In the rows, zero is written as 128.
Each row is followed by its class.
[145  59 137 194 128 142 135 102 113 100  96 151 110 156 141 143 149 142
 114 110  94  98  53 143  96 158 155 133 148 101 142 148 158 124 135 138
 139  84 109 117 155 143 174 150]
Q
[119  81 128 152 131 116 120 108 179 113  73 127 108 126 111  81 149 139
 173  83 159 101  75 132  82 173 113 123 165 126 143 115 142 118 141 132
 137 102 147 110 188 130 134 137]
Q
[154 118 123 148 138 134 121 104 166 114 145 141 138 150 132 117 138 121
 129 136 125 171 160 148  58 103 164 105 110 119 115 149  72  86 114 129
 135 116 154 143 176 126 168 110]
Q
[125  85 126 181 126 130 148 114 126 114  99 113  97 135 112 106 151 138
 128 103 129  91  75 136  90 146 132 115 153 136 148 126 155 106 138 121
 129 111 132 121 152 135 116 137]
Q
[110  91 117 176 127 115 138  92 147 119  81 121 104 130 105 105 144 142
 154  85 150 120  92 131 118 154  92 160 151 177 132 121 184 133 143 122
 123 116 170 125 206 126 119 124]
Q
[135 136 119  77 120 123 128 138 168 124 113 188 165 126 157 136 120 133
 184 141 131 145 120 124 139 158 131 140 122  71 116 114  95 162 140 138
 137  95 106 100 123 120 177 132]
Q
[136 167 122  86 129 128 110 127 144 135 158 156 164 130 143 152 111 117
 137 147 123 173 178 126 133 109 125 142 101 130 100 131 100 148 121 131
 132 142 135 131 136 121 155 115]
B
[101 142 126 145 133 116 111 107  97 143 123 122 118 129 105 164 115 134
 117 121 131 155 154 118 207 118  78 206 131 217 116 125 215 179 134 118
 118 162 176 145 184 120 114 118]
Q
[136  83 142 176 127 127 134 107 113 112 109 150 107 149 131 146 137 143
 121 110 105 117  75 138 124 149 131 155 141 130 138 140 173 141 137 131
 132  99 128 122 174 135 160 141]
B
[ 99 145 119  23 109 113 142 161 143 142  68 231 178 104 173 169  96 151
 225 122 129 108  62  98 249 232  71 214 156  61 118  73 176 249 157 145
 143  87  63  73  85 122 183 160]
Q
[162 119 122  89 122 141 137 149 172 108 135 184 161 139 173 119 131 121
 156 147 108 134 108 121  71 144 187  65 121   9 130 136  31 105 125 143
 138  83  75 102  81 129 198 138]
B
[107  98 129 191 131 124 130  97 120 128  93  92  90 134  90 110 143 149
 121  88 144 118 110 132 130 135  90 159 152 209 143 130 201 136 131 116
 127 142 175 145 201 128 103 126]
Q
[116 123 131 165 136 114 119  97 123 134  97 125 115 130 102 147 123 143
 130 106 139 151 126 136 177 140  71 203 140 214 115 128 220 171 131 119
 124 143 183 141 216 119 131 119]
Q
[160 135 128  21 107 144 144 185 158 112 115 249 201 123 218 156 106 128
 195 163  91 110  69 117 149 193 182 106 122   7 125 114  45 178 142 159
 144  56  11  73  15 132 229 165]
B
[134  99 127 148 126 118 140 109 158 115 102 147 127 138 142 120 137 133
 150 108 130 121  91 134 101 152 131 129 141 119 131 131 129 126 137 134
 137 101 126 116 162 130 161 136]
B
[ 98 145 136 133 125 125 124 150  60 146 144  43  85 105  93 125 126 125
  72 135 136  89 139 103 175 100 101 124 135 185 145 122 181 122 128 113
 113 180 122 154  65 134  26 128]
B
[107  91 128 184 138 115 135  93 119 121  89 126  98 135  96 130 140 144
 133  90 130 124  89 129 149 146  82 186 150 199 132 126 218 153 138 117
 127 130 165 138 207 128 120 131]
Q
[137 144 129  96 124 133 129 150 118 132 139 159 151 124 151 148 118 126
 132 148 108 127 128 124 154 139 141 130 116  84 120 127 111 144 131 135
 129 118  93 116  85 131 146 135]
Q
[135  93 131 188 133 131 128 111 112 121 110 132 110 140 121 135 138 138
 107 114 116 128 109 145 109 128 130 142 135 145 126 146 160 123 123 122
 138 119 141 135 177 136 146 128]
B
[143 166 118  25 120 136 136 189 167 128 151 162 171 102 173 105 118 115
 168 164 132 112 141 117 108 143 171  56 115   7 119 107   9 148 130 144
 132 100  60  98   7 126 141 130]
B
[137 133 118  97 128 122 126 120 169 125 113 176 159 131 146 133 121 130
 168 125 139 155 133 127 136 150 123 147 124 109 113 123 107 156 128 136
 136 106 126 110 154 124 180 127]
Q
[160 127 132  94 122 141 140 158 130 120 146 161 155 127 171 139 128 122
 118 157  93 114 111 137  97 130 191  71 119  23 135 139  34 104 126 143
 133  98  58 107  45 135 163 137]
B
[154 123 124  97 123 137 132 136 150 113 118 198 166 137 164 147 127 142
 173 139 105 133 109 127 123 157 153 130 120  47 110 125  86 159 134 144
 138  81  88 101 121 126 207 140]
Q
[131  97 126 137 123 121 143 108 158 113  90 150 129 133 133 100 148 145
 161 111 134 112  84 129 105 166 129 127 146  99 138 121 127 133 134 133
 135  98 121 109 152 126 157 140]
B
[163 146 137 170 143 142  98 108  91 128 201 120 138 155 135 171 130 106
  61 168  84 173 196 145  94  51 178 108  81 137 104 174  91  83 103 128
 128 141 142 155 140 131 141 112]
B
[161  65 120 158 125 134 160 109 194  91  83 168 130 150 147  89 152 137
 182  99 128 100  59 143  20 179 178  82 155  41 146 130  70  82 141 142
 144  58 106  93 154 132 191 148]
B
[163 131 128  96 128 138 119 124 138 106 137 222 183 148 181 183 111 129
 153 154  85 170 124 135 140 139 162 153 104  54 101 145  89 163 127 140
 141  81  92 102 138 133 232 138]
B
[129  99 126 175 131 129 127 109 124 118 117 119 109 138 116 122 140 133
 118 116 121 110 104 137 106 130 130 131 135 138 134 136 146 111 128 124
 127 119 132 128 161 134 132 131]
B
[166  95 135 147 128 146 139 131 147 103 129 176 147 147 165 133 141 127
 126 134  95 122  92 147  63 135 197  83 120  33 134 154  64  95 126 139
 143  78  82 114 112 138 195 140]
B
[105 142 135 150 131 123 120 119  73 144 134  93 102 122 104 149 122 129
  88 124 125 118 140 119 187 118  94 168 130 212 130 138 199 147 132 117
 116 161 146 148 131 130  78 116]
B
[114 113 133 130 126 121 135 125 109 127  95 144 127 127 126 149 123 139
 137 117 123 112  88 119 172 160 102 169 144 133 132 124 184 174 137 129
 130 117 117 120 137 132 141 141]
B
[152  75 133 176 128 143 154 116 150 101 120 117 105 141 131  92 155 126
 118 111 120  93  83 145  33 137 180  64 135  81 151 147  91  64 132 131
 137  94 109 120 124 138 139 135]
B
[125 107 128 163 136 126 130 112 127 122 120 117 109 135 114 114 134 132
 124 114 133 125 119 141  99 124 131 129 133 145 133 131 134 104 130 118
 127 126 147 132 153 129 120 126]
B
[144  78 124 178 128 123 143  94 165 107  96 133 111 145 120 104 150 131
 144 104 132 118  84 140  57 140 146 124 148 123 134 139 127  96 133 128
 138  92 147 120 194 129 159 132]
Q
[125  98 122 178 137 120 126  82 159 117  99 133 121 142 109 113 142 131
 149  90 144 151 121 137  95 138 110 151 139 170 122 136 152 122 134 119
 133 117 183 134 233 118 152 121]
B
[122 141 134 151 134 129 108 114  80 139 144 135 126 129 120 177 119 130
 103 139 109 159 153 128 184 107 105 182 112 184 112 145 183 158 130 120
 124 146 152 147 159 135 131 126]
B
[141  78 131 183 128 129 146 109 133 108  95 139 110 144 126 116 150 140
 140 106 118  99  74 139  83 142 147 118 146 109 141 142 136 106 134 127
 134  87 126 122 160 135 151 145]
Q
[162 139 121 145 141 137 107 106 155 119 172 153 154 152 144 131 129 111
 118 145 112 192 189 149  67  82 171 107  88 121  98 163  54  92 111 126
 137 121 158 138 182 119 184 106]
B
[104 107 126 167 125 112 137 104 133 122  85 124 110 123 106 132 127 143
 149  93 143 119  92 121 172 160  74 191 157 192 131 117 215 175 143 125
 128 126 161 126 195 127 121 136]
Q

Each row is followed by its class.
[101 163 121 134 169 148 133 142 115 115 106 115 165 120 130 151 172 126
 129 211 130 114 110 118 151 133 121 126 105 137 112 124 107 129 117 136
  95 127 146 125 138 114  98 147]
R
[110 133 112 124 154 170 121 154 124 118 137 103  93 136 130 152 133 134
 116 180 142 125  79 115 140 128 140 137 121 143 108 110 118 139 133 126
 118 112 123 116 151 115 120 118]
R
[123 150 123 150 112 143 119 132 143 122 113 140 109 145 137 131  98 138
 106 116 124 131 132 130 124 123 127 125 130 123 130 128 145 131 136 125
 134 133 114 135 118 127 109 144]
D
[103 139 140  98 162 151 134 149 120 113 160  87  68 116 124 120 157 134
 132 178 135 115 106 129 138 132 122 142 133 128 153 124  94 144 117 123
  85 117 125 115 167  99 120 127]
R
[101 195 127 160 124 144 129 108 107 104  85 139 131 141 135 133 104 124
 110 154 114 123 157 128 126 127 113 116 114 115 134 126 134 128 103 137
 123 146 105 133 112 104  80 159]
W
[125 132 154 112 161 147 127 140 126 114 136 123 109 128 114 142 147 127
 131 136 131 109 128 126 130 125 104 124 136 148 120 120 114 113 106 124
 117 119 105 119 148 122 117 111]
R
[112 163 118 153 109 148 126 125 119 118  99 127 122 147 141 139  97 131
 111 148 119 135 117 124 130 128 126 121 125 122 129 118 139 139 130 129
 132 135 121 133 118 119 103 153]
D
[117 112 151 109 183 135 140 131 129 128 132 116 155 117 126 152 150 133
 126 154 137 112 130 122 128 134  99 120 122 151  91  94 149 113 122 123
 116 118 113 101 146 128 131 117]
U
[131 122 109 151 149 142 134 142 130 128  97 142 173 137 132 176 153 140
 142 168 123 124 112 116 141 131 141 140 112 155  89 124 138 116 127 130
 139 123 138 135 123 141 118 126]
D
[102 172 103 162 134 164 124 139 110 111  89 134 125 149 144 160 122 135
 107 194 123 136 109 113 142 131 131 128 111 129 116 120 127 137 111 133
 125  37 125 139 123 124  90 156]
D
[128 154 136 141 149 103 138  98 123 125  84 167 213 121 123 150 160 126
 139 129 109 111 185 124 136 135 123 102 111 138 107 138 139 110  94 139
 134 153 123 126 109 134 105 134]
T
[ 96 134 128 103 191 164 134 166 120 121 164  83 115 111 124 152 174 131
 144 221 139 116  81 123 145 127 113 146 109 143 104 108  98 134 124 130
  75 107 133 118 162 101 116  92]
R
[119 154 119 144 146 146 134 125 122 122  81 154 175 152 131 170 135 139
 119 159 133 118 133 105 141 132 131 113 116 152  97 117 148 114 110 135
 142 131 117 129 114 134 101 148]
U
[ 90 128 115 142 197 169 131 146 120 125  90  98 192 123 145 173 138 149
 117 211 141 119  76  90 140 128 122 128  88 152  55  95 162 133 144 129
 112 106 129 102 152 107 118 157]
U
[ 88 161 108 125 155 166 126 144 112 118 116  84 124 117 142 148 133 128
 113 223 144 121  84 118 130 135 126 130 102 109 121 111 121 155 133 133
  87 119 144 124 146  97 102 161]
R
[125 109 128 142 187 156 130 137 129 135  83 147 211 141 127 197 158 148
 122 160 127 109 109 105 139 125 130 115 102 182  42 108 176  95 122 122
 147 108 115 109 138 135 126 123]
U
[ 93 168 117 160 129 169 126 119 116 119  78 131 150 145 154 154  77 140
  90 152 118 130 120 119 122 120 127 117 103 121  98 116 178 144 136 135
 140 136 109 121 116 114  99 178]
D
[115 156 123 138 132 135 129 114 116 129 105 125 153 131 134 141 122 128
 130 140 126 123 142 127 132 128 118 125 119 124 122 126 124 131 118 136
 131 138 122 130 123 122 108 150]
W
[132 209 104 182  82 126 124 101 109 111  65 177 142 150 120 136 134 115
 124 145  93 126 176 128 139 132 149 105 125 115 159 156  91 125  95 145
 146 159 130 168  79 148  65 159]
E
[101 155 121 143 152 155 120 135 122 117 101 113 151 132 138 153 126 136
 116 182 129 123 109 122 136 132 125 135 104 129 106 115 136 137 132 132
 114 125 130 126 136 115 106 152]
D
[ 71 164 155  93 222 117 147 101 109 115  93  96 226  84 141 134 177 127
 144 205 135  97 165 122 137 143  74 116  88 123  95 116 138 129 107 132
  77 135 121  93 149  79 112 174]
U
[ 98 168 106 161 107 161 118 126 119 109  88 133 116 147 143 146  90 130
 108 158 124 133 120 122 132 126 132 123 119 115 129 118 138 144 129 136
 133 138 123 136 112 120  98 162]
W
[134 153 130 133 131 143 122 143 127 108 147 133  67 137 107 135 168 118
 143 153 108 124 130 129 142 134 125 130 147 148 143 136  68 113  94 128
 114 126 121 149 126 134  95 111]
E
[117 156 105 164 126 174 115 155 120 120  96 128 118 159 145 167 108 137
 106 177 125 129  95 113 137 126 147 125 109 148  99 111 134 128 127 130
 138 127 117 145 115 128  91 138]
D
[129 157 148 139 161 151 129 122 127 127 103 158 143 145 114 164 154 137
 123 126 115 104 155 115 133 131 109 107 130 177  99 130 139  89  80 120
 144 130  89 124 132 137  91 121]
P
[118 120 124 137 172 138 132 133 122 127  87 128 194 135 139 170 146 131
 124 162 138 114 122 116 125 131 126 120 103 150  68 108 158 122 135 123
 133 118 128 118 138 125 129 131]
D
[ 88 146 135  94 172 165 132 162 119 109 173  63  55 120 123 117 164 125
 137 208 144 116  83 123 149 130  95 147 126 125 154 119  66 147 116 121
  62 124 130 121 171  87 110 125]
R
[108 147 130 153 129 154 126 127 117 122 110 124 121 137 140 142 101 118
 110 149 127 121 120 123 125 128 123 126 118 126 114 117 150 138 124 129
 135 131 108 121 128 112 110 150]
D
[ 97 149 124 127 178 154 127 138 116 114 106 103 157 120 136 159 151 134
 130 198 131 113 110 123 143 136 109 129 106 145  95 111 130 129 118 119
 103 119 131 118 143 109 106 149]
P
[106  99 172  95 218 119 149 114 131 125 113 119 222 110 123 156 167 137
 145 117 144  93 165 122 124 133  80 113 106 161  59 110 176  96 103 120
 114 122 100  83 152 102 137 123]
P
[143 160 115 176 105 119 125 104 127 122  73 180 178 148 130 159 119 128
 119 112 102 127 162 122 130 127 149 107 121 142 108 137 151 110 107 132
 171 148 124 151  96 148 101 146]
Y
[155 117 160 140 157 111 138 103 144 126  96 188 216 135 112 156 147 134
 133  70 116 102 188 124 121 123 118 101 132 171  71 130 181  78  98 125
 161 144  99 123 116 145 127 110]
Y
[115 159 101 139 146 161 124 151 118 110 107 122 113 134 135 159 165 127
 132 203 121 129  95 118 149 134 135 129 119 138 127 118 100 128 115 138
 109 123 140 149 127 124  87 136]
U
[115 161 124 119 114 154 118 140 117 104 163 101  30 131 129 110 137 131
 130 161 130 136 107 134 136 133 102 138 145 107 184 135  59 138 108 126
  98 129 118 145 139 114 100 124]
R
[ 93 115 139 127 195 156 130 135 124 127 101 114 177 129 142 162 112 150
 109 155 146 117 105 116 126 124 111 125  99 152  61  98 191 125 143 122
 127 109 108  94 152 106 132 136]
U
[124 111 147 108 177 154 128 146 126 117 143 112 117 124 122 154 150 142
 132 149 140 113 104 119 133 126 105 139 129 160  96 103 131 113 120 114
 115 114 108 107 165 112 130 104]
R
[124 137 134 131 119 137 115 128 127 122 129 133 103 142 128 130 113 128
 121 120 128 126 126 129 127 125 128 128 136 132 131 120 124 124 120 126
 133 124 117 133 127 126 118 123]
D
[126 150 128 124 147 130 132 132 122 116 120 121 135 120 121 134 162 125
 140 154 123 122 134 128 134 127 119 127 124 138 133 149 103 104 111 127
 110 134 126 126 136 121 117 129]
R
[122 161 139 141 144 151 125 107 125 108 110 144 116 151 134 134  94 131
 106 109 134 117 153 121 123 127 112 113 130 136 121 126 155 118 113 122
 145 136  93 135 115 121 100 149]
E
[ 90 166 113 137 160 145 129 138 111 114 106 112 139 120 138 147 161 127
 123 214 121 118 106 122 142 134 122 127 107 125 128 118  90 131 119 136
  98 128 141 133 131 115  91 154]
U
[115 146 105 154 123 139 130 126 120 128  90 134 162 131 141 147 115 117
 114 163 123 129 114 118 133 128 145 123 113 123 114 134 139 138 140 134
 144 129 139 138 112 130 118 153]
D
[104 150 133 116 164 139 132 128 104 115 131  97 121 114 135 129 148 125
 133 180 134 122 124 127 137 135 106 126 121 124 133 119 104 139 116 131
  91 120 123 118 147  96 105 152]
U
[ 97 142 125 127 171 145 132 126 110 153 108 114 164 119 137 147 154 138
 131 185 127 115 125 120 144 138 110 125 105 133 105 118 125 131 124 127
 103 124 128 116 134 107 109 147]
R
[136 100 145  96 155 147 128 156 135 117 179 109  65 125 115 130 150 126
 140 131 144 121  99 137 134 123 123 136 142 156 131 112 100 117 120 126
 116 112 107 117 167 131 140  86]
R
[ 84 169 106 137 164 171 127 139 109 120  87  98 161 128 160 158 120 138
 112 226 136 117  98 112 143 131 118 129  95 124  94 106 132 147 135 137
 103 123 128 123 144 105  98 174]
R

Each row is followed by its class.
[ 87 151 130 121 130 177 129 125 192 134  97  47  86 130  97 154 122 162
 187 107 141 146 130 146 115 117  90 111 106 152  80 122 111 123 138 127
  98 112 117 104 107 134 143 115]
V
[119 165 133 137 120 191 131 165 194 130 104  84  84 113  35 144 149 151
 181 125 140 103 138 153 138 110  92 115 112 143  84 121 107 146 138 140
 102 133 143 100 112 134 150 116]
V
[125 106 127 130 142  94 146 141  76 100 136 124 137 159 190 120 114 103
 135 170 116 165 109 122 127 132 133 143 131 126 108  99 141 126 127 110
 165 120 122 133 127 113 128 143]
A
[126 178 133 154 118 202 153 132 208 130 100  64  51 130  81 162 136 148
 199 124 138 137 131 164 145  98  89 177 109 138  59 137 153 103 119 125
 120 132 121 114 105 130 164 130]
V
[140  97 133 135 127 102 132 169 138 157 152 133 131 100 127 132 121 108
 102 136 126 159 101 110 136 123 140 140 133 116 150 115 138 137  72 115
 174 139  86 156 129 138  90 171]
M
[123 106 120 131 136 135 136 155 125 127 149 131  90 139 147 134 155 107
 101 182 122 144  96 124 131 117 124 144 111 116 108 118 133 146 102 122
 164 146  83 151 126 140 131 147]
C
[110 143 136 121 121 144 112 132 204 111 116 116 107 119  95 150 139 131
 154 112 161 124 131 130 122 123 123 117 119 146 123 130 132 130 119 123
  96 134 115 105 125 126 121 140]
X
